Below are the code and all the weights of a small trained network. Each question names an input and a target symbol and asks about switching units off, where a switched-off unit gives its printed mean instead of its output.

import numpy as np


def w(rows, s, z=0):
    codes = np.array(rows[::2]) - 128.0
    scale = np.full(codes.shape[1], s)
    scale[-1] = z or s
    return codes * scale


def norm(h):
    return h / np.sqrt((h * h).mean(-1, keepdims=True) + 1e-5)


def f(y):
    return y / 2 * (1 + np.tanh(0.7978845608 * (y + 0.044715 * y**3)))


def softmax(a):
    e = np.exp(a - a.max(-1, keepdims=True))
    return e / e.sum(-1, keepdims=True)


def log_softmax(a):
    a = a - a.max(-1, keepdims=True)
    return a - np.log(np.exp(a).sum(-1, keepdims=True))


def net(x, mask):
    ids = ['αβγδεημξπσψ'.index(c) for c in x.split()]
    T = len(ids)
    res = E[ids] + P[:T]
    u = 0
    for l in range(2):
        r = norm(res)
        for j in range(3):
            rows = slice(3 * j, 3 * j + 3)
            q, k, v = (r @ M[l][rows].T for M in (Q, K, V))
            z = softmax(np.where(np.tri(T) > 0, q @ k.T / 3**0.5, -1e9)) @ v
            o = O[l][rows]
            res = res + np.where(mask[u + j], z, o[:, -1]) @ o[:, :-1]
        u += 3
        y = f(norm(res) @ A[l][:, :-1].T + A[l][:, -1])
        res = res + np.where(mask[u : u + 16], y, B[l][:, -1]) @ B[l][:, :-1]
        u += 16
    return log_softmax(norm(res)[-1] @ U[:, :-1].T + U[:, -1])


Q, K, V, O, A, B = {}, {}, {}, {}, {}, {}
E = w([
[118,128,98],'α',
[251,126,117],'β',
[101,116,70],'γ',
[227,156,97],'δ',
[223,106,180],'ε',
[93,61,152],'η',
[125,119,138],'μ',
[169,117,91],'ξ',
[124,206,172],'π',
[194,55,124],'σ',
[150,117,119],'ψ',
],0.017)
P = w([
[56,136,138],'0',
[209,76,116],'1',
[124,81,10],'2',
[105,177,1],'3',
[111,74,155],'4',
[88,74,62],'5',
[162,139,128],'6',
[117,64,118],'7',
[85,85,94],'8',
[103,93,127],'9',
[106,83,140],'10',
[115,64,128],'11',
[126,60,128],'12',
],0.0059)
Q[0] = w([
[141,98,70],'L0H0',
[113,171,86],'L0H0',
[148,76,104],'L0H0',
[181,2,70],'L0H1',
[152,150,132],'L0H1',
[99,143,124],'L0H1',
[129,109,146],'L0H2',
[120,103,180],'L0H2',
[131,133,124],'L0H2',
],0.017)
K[0] = w([
[153,93,106],'L0H0',
[171,147,184],'L0H0',
[126,90,81],'L0H0',
[73,255,174],'L0H1',
[90,148,125],'L0H1',
[165,119,100],'L0H1',
[138,107,109],'L0H2',
[163,100,86],'L0H2',
[128,124,135],'L0H2',
],0.014)
V[0] = w([
[43,192,234],'L0H0',
[93,233,49],'L0H0',
[17,136,168],'L0H0',
[70,31,154],'L0H1',
[198,22,56],'L0H1',
[194,170,188],'L0H1',
[123,125,205],'L0H2',
[232,182,110],'L0H2',
[9,142,197],'L0H2',
],0.015)
O[0] = w([
[172,220,79,8],'L0H0',
[66,109,68,111],'L0H0',
[180,123,95,66],'L0H0',
[188,90,139,101],'L0H1',
[110,94,250,117],'L0H1',
[129,207,125,135],'L0H1',
[128,186,159,100],'L0H2',
[70,169,130,144],'L0H2',
[206,152,110,60],'L0H2',
],0.018,0.016)
A[0] = w([
[155,93,145,148],'L0N0',
[168,94,189,189],'L0N1',
[133,128,145,131],'L0N2',
[195,196,157,127],'L0N3',
[88,246,97,202],'L0N4',
[81,93,239,190],'L0N5',
[198,51,109,152],'L0N6',
[66,143,179,156],'L0N7',
[152,178,125,183],'L0N8',
[178,136,123,88],'L0N9',
[121,122,88,99],'L0N10',
[147,100,180,175],'L0N11',
[168,228,100,254],'L0N12',
[113,111,36,138],'L0N13',
[229,103,173,162],'L0N14',
[138,59,131,106],'L0N15',
],0.012,0.0034)
B[0] = w([
[145,100,92,143],'L0N0',
[136,92,58,173],'L0N1',
[132,126,115,130],'L0N2',
[48,110,123,126],'L0N3',
[162,13,52,167],'L0N4',
[78,121,26,245],'L0N5',
[151,127,51,148],'L0N6',
[118,175,82,184],'L0N7',
[84,104,125,123],'L0N8',
[104,144,142,118],'L0N9',
[119,145,169,133],'L0N10',
[129,91,75,166],'L0N11',
[3,65,130,138],'L0N12',
[100,205,196,166],'L0N13',
[85,175,84,149],'L0N14',
[117,57,125,156],'L0N15',
],0.018,0.011)
Q[1] = w([
[161,60,223],'L1H0',
[112,177,150],'L1H0',
[149,89,171],'L1H0',
[114,223,1],'L1H1',
[155,142,170],'L1H1',
[124,77,98],'L1H1',
[154,78,115],'L1H2',
[143,73,67],'L1H2',
[160,102,188],'L1H2',
],0.034)
K[1] = w([
[4,72,6],'L1H0',
[230,183,127],'L1H0',
[61,89,70],'L1H0',
[244,230,225],'L1H1',
[112,180,90],'L1H1',
[112,74,170],'L1H1',
[172,149,53],'L1H2',
[155,202,67],'L1H2',
[170,20,95],'L1H2',
],0.023)
V[1] = w([
[153,235,32],'L1H0',
[204,124,250],'L1H0',
[42,155,83],'L1H0',
[99,142,58],'L1H1',
[98,121,92],'L1H1',
[142,171,89],'L1H1',
[98,129,119],'L1H2',
[67,154,58],'L1H2',
[116,101,206],'L1H2',
],0.021)
O[1] = w([
[58,35,60,27],'L1H0',
[252,95,188,4],'L1H0',
[96,152,23,191],'L1H0',
[65,105,96,171],'L1H1',
[87,133,113,180],'L1H1',
[124,73,106,82],'L1H1',
[105,104,112,168],'L1H2',
[47,106,138,239],'L1H2',
[181,81,68,90],'L1H2',
],0.019,0.014)
A[1] = w([
[122,160,152,94],'L1N0',
[238,124,57,178],'L1N1',
[191,169,37,132],'L1N2',
[136,64,10,142],'L1N3',
[165,7,68,119],'L1N4',
[20,41,35,162],'L1N5',
[140,72,158,122],'L1N6',
[138,153,113,129],'L1N7',
[130,245,180,165],'L1N8',
[173,3,189,202],'L1N9',
[155,114,231,253],'L1N10',
[28,140,72,122],'L1N11',
[98,141,117,127],'L1N12',
[76,81,77,153],'L1N13',
[47,183,119,113],'L1N14',
[132,141,156,131],'L1N15',
],0.016,0.0055)
B[1] = w([
[117,109,118,126],'L1N0',
[139,171,76,132],'L1N1',
[194,123,135,126],'L1N2',
[191,85,116,160],'L1N3',
[121,62,77,141],'L1N4',
[228,125,216,253],'L1N5',
[89,139,113,128],'L1N6',
[144,117,128,126],'L1N7',
[64,53,110,138],'L1N8',
[4,153,76,139],'L1N9',
[59,34,114,132],'L1N10',
[165,153,115,223],'L1N11',
[140,134,119,149],'L1N12',
[175,117,160,189],'L1N13',
[154,133,79,192],'L1N14',
[112,112,130,125],'L1N15',
],0.035,0.026)
U = w([
[149,95,172,31],'α',
[168,152,116,67],'β',
[114,184,208,92],'γ',
[129,129,125,179],'δ',
[184,97,87,2],'ε',
[108,96,253,146],'η',
[161,52,159,66],'μ',
[91,185,143,234],'ξ',
[143,62,75,170],'π',
[83,98,189,221],'σ',
[84,121,149,163],'ψ',
],0.016,0.0044)

Each question gives the input, a string of symbols that net reads in full, and the target symbol t.
The units are the heads (3 rows each of Q, K, V and O) and the neurons (one row each of A and B). Each row of codes is followed by its name. A weight is (code - 128) times the scale printed after its matrix; where a second scale follows, it is the last column's (O, A, B and U).
mask holds one flag per unit, layer by layer, with each layer's heads first. A switched-off unit (its flag False) gives its mean, the last column of its rows in O or B, instead of its output. The means were averaged over made-up inputs and are rounded, as every weight is.
A unit's drop is (log p(t) with every unit on - log p(t) with that unit switched off) / (log p(t) with every unit on - log p(t) with every unit switched off).
The circuit of an input: a set's keep is (log p(t) with only the set's units on - log p(t) with every unit switched off) / (log p(t) with every unit on - log p(t) with every unit switched off). Starting from the 12 units with the biggest drops (on a tie, the unit counted first), units are removed one at a time, each time the one whose removal leaves the highest keep (on an exact tie, the one counted first), for as long as the keep stays at least 0.8.
circuit, biggest first: the units of the circuit, biggest drop first
most important unit: the unit with the biggest drop
top k neurons: the k neurons with the biggest drops, biggest first
top k neurons in layer l: the k neurons of layer l with the biggest drops, biggest first
which heads matter: for each layer, one digit per head in row order, 1 if its drop is at least 0.15 and else 0, layers parted by /
input η π π η ξ γ γ ξ γ ε, target η: which heads matter	011 / 101
input ξ α γ η γ ε π γ δ η σ δ ξ, target ξ: which heads matter	010 / 000
input ξ γ ξ ε ξ δ σ, target η: most important unit	L0H0
input γ γ σ π η ε μ α, target γ: circuit, biggest first	L0H1; L0H0; L1H2; L1H0
input γ γ ξ π γ γ γ σ, target γ: circuit, biggest first	L0H1; L1H2; L0N13; L0N5
input ξ ε σ β ε α β ψ π η α σ γ, target ξ: which heads matter	010 / 100
input σ δ γ σ η π σ η, target σ: top 2 neurons	L1N5; L1N8
input π ψ π β η α γ π δ ξ σ, target π: circuit, biggest first	L0H1; L1H0; L0H0
input α ξ γ η σ ψ ξ δ ψ ξ γ γ, target η: circuit, biggest first	L0H0; L1H2
input ξ η σ η ξ π δ π β ξ δ ψ ψ, target ξ: circuit, biggest first	L0H1; L1H2
input ξ γ π η ε π, target ξ: circuit, biggest first	L0H0; L1H0; L1N5; L0H1
input π β ξ, target π: circuit, biggest first	L1H0; L0H1
input σ ξ β, target σ: which heads matter	110 / 110
input η η γ α β π μ γ, target η: which heads matter	111 / 101
input α ξ σ μ β γ ε ξ ξ α, target η: circuit, biggest first	L0H0
input σ γ σ, target σ: which heads matter	010 / 100
input σ γ ξ ε η β δ ε η ψ ψ π, target σ: which heads matter	110 / 100
input γ ε α γ π α γ, target γ: top 2 neurons in layer 0	L0N13; L0N5
input π ξ α σ μ β, target π: which heads matter	110 / 100
input ξ ξ ψ, target η: which heads matter	110 / 000
input ξ σ ψ π β ξ η β ε ε δ π γ, target ξ: most important unit	L1N5
input η ε ξ γ γ ψ α α ξ π ψ α ξ, target η: which heads matter	111 / 101
input σ η γ η σ π β γ ε, target σ: which heads matter	110 / 100
input γ ε α π ξ ξ ψ ε ψ, target γ: top 2 neurons	L1N3; L0N15
